Here is a tiny trained network, its code and every weight. The questions are about switching its units off for an input and a target symbol, where a switched-off unit gives its printed mean instead of its output.

import numpy as np


def w(rows, s, z=0):
    codes = np.array(rows[::2]) - 128.0
    scale = np.full(codes.shape[1], s)
    scale[-1] = z or s
    return codes * scale


def norm(h):
    return h / np.sqrt((h * h).mean(-1, keepdims=True) + 1e-5)


def f(y):
    return np.maximum(y, 0)


def softmax(a):
    e = np.exp(a - a.max(-1, keepdims=True))
    return e / e.sum(-1, keepdims=True)


def log_softmax(a):
    a = a - a.max(-1, keepdims=True)
    return a - np.log(np.exp(a).sum(-1, keepdims=True))


def net(x, mask):
    ids = ['Ψβζηλτ'.index(c) for c in x.split()]
    T = len(ids)
    res = E[ids] + P[:T]
    u = 0
    for l in range(3):
        q, k, v = (norm(res) @ M[l].T for M in (Q, K, V))
        z = softmax(np.where(np.tri(T) > 0, q @ k.T / 3**0.5, -1e9)) @ v
        res = res + np.where(mask[u], z, O[l][:, -1]) @ O[l][:, :-1]
        u += 1
        y = f(norm(res) @ A[l][:, :-1].T + A[l][:, -1])
        res = res + np.where(mask[u : u + 4], y, B[l][:, -1]) @ B[l][:, :-1]
        u += 4
    return log_softmax(norm(res)[-1] @ U[:, :-1].T + U[:, -1])


Q, K, V, O, A, B = {}, {}, {}, {}, {}, {}
E = w([
[112,221,143],'Ψ',
[81,198,178],'β',
[18,158,154],'ζ',
[119,224,180],'η',
[57,67,119],'λ',
[135,79,8],'τ',
],0.012)
P = w([
[134,189,69],'0',
[42,177,131],'1',
[2,217,190],'2',
[55,210,166],'3',
[63,131,190],'4',
[104,242,137],'5',
[159,253,193],'6',
[90,178,139],'7',
[177,185,173],'8',
[77,150,159],'9',
[90,217,228],'10',
[65,172,134],'11',
[135,190,193],'12',
[111,180,132],'13',
],0.0098)
Q[0] = w([
[161,133,83],'L0H1',
[126,9,120],'L0H1',
[159,105,51],'L0H1',
],0.012)
K[0] = w([
[147,137,150],'L0H1',
[91,10,232],'L0H1',
[94,164,254],'L0H1',
],0.0087)
V[0] = w([
[226,2,146],'L0H1',
[96,4,36],'L0H1',
[199,238,171],'L0H1',
],0.0067)
O[0] = w([
[123,172,49,1],'L0H1',
[248,145,28,85],'L0H1',
[2,147,165,155],'L0H1',
],0.0078,0.0095)
A[0] = w([
[198,162,81,141],'L0N1',
[179,6,155,153],'L0N2',
[144,63,225,68],'L0N3',
[168,136,155,1],'L0N4',
],0.011,0.0063)
B[0] = w([
[70,123,204,165],'L0N1',
[45,108,255,172],'L0N2',
[179,194,215,254],'L0N3',
[124,167,155,128],'L0N4',
],0.0069,0.0029)
Q[1] = w([
[191,121,51],'L1H1',
[137,78,5],'L1H1',
[96,96,180],'L1H1',
],0.014)
K[1] = w([
[146,234,124],'L1H1',
[65,227,10],'L1H1',
[140,55,68],'L1H1',
],0.014)
V[1] = w([
[2,144,179],'L1H1',
[48,223,156],'L1H1',
[165,63,35],'L1H1',
],0.011)
O[1] = w([
[99,115,217,250],'L1H1',
[77,11,166,186],'L1H1',
[181,153,146,31],'L1H1',
],0.012)
A[1] = w([
[161,75,161,2],'L1N1',
[255,81,165,42],'L1N2',
[231,55,32,149],'L1N3',
[221,124,69,136],'L1N4',
],0.0087,0.0064)
B[1] = w([
[92,137,110,128],'L1N1',
[26,173,138,128],'L1N2',
[1,204,231,166],'L1N3',
[18,234,152,254],'L1N4',
],0.0077,0.00074)
Q[2] = w([
[172,110,12],'L2H1',
[92,91,194],'L2H1',
[20,116,121],'L2H1',
],0.011)
K[2] = w([
[48,168,254],'L2H1',
[232,61,109],'L2H1',
[150,175,104],'L2H1',
],0.01)
V[2] = w([
[208,146,165],'L2H1',
[149,243,66],'L2H1',
[215,78,2],'L2H1',
],0.0093)
O[2] = w([
[97,110,143,104],'L2H1',
[208,1,234,84],'L2H1',
[229,31,72,2],'L2H1',
],0.0093,0.012)
A[2] = w([
[53,195,111,176],'L2N1',
[73,130,250,253],'L2N2',
[130,7,179,96],'L2N3',
[111,181,113,135],'L2N4',
],0.014,0.0046)
B[2] = w([
[194,159,193,188],'L2N1',
[254,93,119,251],'L2N2',
[53,83,23,141],'L2N3',
[237,61,208,146],'L2N4',
],0.0082,0.023)
U = w([
[137,108,178,254],'Ψ',
[131,115,154,157],'β',
[164,145,185,93],'ζ',
[76,128,171,160],'η',
[245,124,142,154],'λ',
[176,1,160,20],'τ',
],0.0099,0.0031)

Each question gives the input, a string of symbols that net reads in full, and the target symbol t.
The units are the heads (3 rows each of Q, K, V and O) and the neurons (one row each of A and B). Each row of codes is followed by its name. A weight is (code - 128) times the scale printed after its matrix; where a second scale follows, it is the last column's (O, A, B and U).
mask holds one flag per unit, layer by layer, with each layer's heads first. A switched-off unit (its flag False) gives its mean, the last column of its rows in O or B, instead of its output. The means were averaged over made-up inputs and are rounded, as every weight is.
A unit's drop is (log p(t) with every unit on - log p(t) with that unit switched off) / (log p(t) with every unit on - log p(t) with every unit switched off).
The circuit of an input: a set's keep is (log p(t) with only the set's units on - log p(t) with every unit switched off) / (log p(t) with every unit on - log p(t) with every unit switched off). Starting from the 12 units with the biggest drops (on a tie, the unit counted first), units are removed one at a time, each time the one whose removal leaves the highest keep (on an exact tie, the one counted first), for as long as the keep stays at least 0.8.
units of the circuit, in order: the units of the circuit, biggest drop first
most important unit: the unit with the biggest drop
top k neurons: the k neurons with the biggest drops, biggest first
top k neurons in layer l: the k neurons of layer l with the biggest drops, biggest first
drop when u is switched off: that unit's drop, to one decimal
input τ η Ψ η η ζ ζ λ, target τ: units of the circuit, in order	L0H1, L2H1
input λ ζ η λ η η η λ η η, target λ: top 2 neurons	L0N2, L0N1
input λ η λ β λ ζ η Ψ ζ β, target λ: most important unit	L0H1
input τ β ζ β η Ψ Ψ λ λ ζ, target τ: units of the circuit, in order	L0H1, L2H1
input λ λ η η ζ η η η, target λ: units of the circuit, in order	L0H1, L1H1
input λ η ζ Ψ η η η β, target λ: units of the circuit, in order	L0H1, L1H1, L2H1
input λ Ψ η Ψ η ζ η λ λ λ ζ Ψ, target λ: top 2 neurons	L0N2, L0N1
input τ ζ Ψ, target λ: top 3 neurons in layer 0	L0N1, L0N3, L0N2
input τ β ζ η, target τ: units of the circuit, in order	L1H1, L2H1, L0H1
input τ ζ η η η η ζ Ψ η τ η ζ Ψ ζ, target τ: units of the circuit, in order	L1H1, L0H1, L2H1
input τ λ η ζ ζ η ζ η η η ζ ζ η η, target τ: top 2 neurons in layer 2	L2N3, L2N1
input λ η τ Ψ λ η η ζ Ψ τ τ τ ζ, target λ: top 2 neurons	L0N1, L0N2
input τ η ζ η β η η η Ψ τ, target τ: drop when L1H1 is switched off	1.8
input τ η η η ζ ζ τ β, target τ: drop when L2N3 is switched off	0.1
input τ η η η λ β, target τ: drop when L2H1 is switched off	0.9
input λ τ τ β Ψ η η τ, target λ: drop when L0H1 is switched off	1.0
input λ ζ τ β β τ ζ ζ ζ η η λ, target λ: top neuron	L0N3
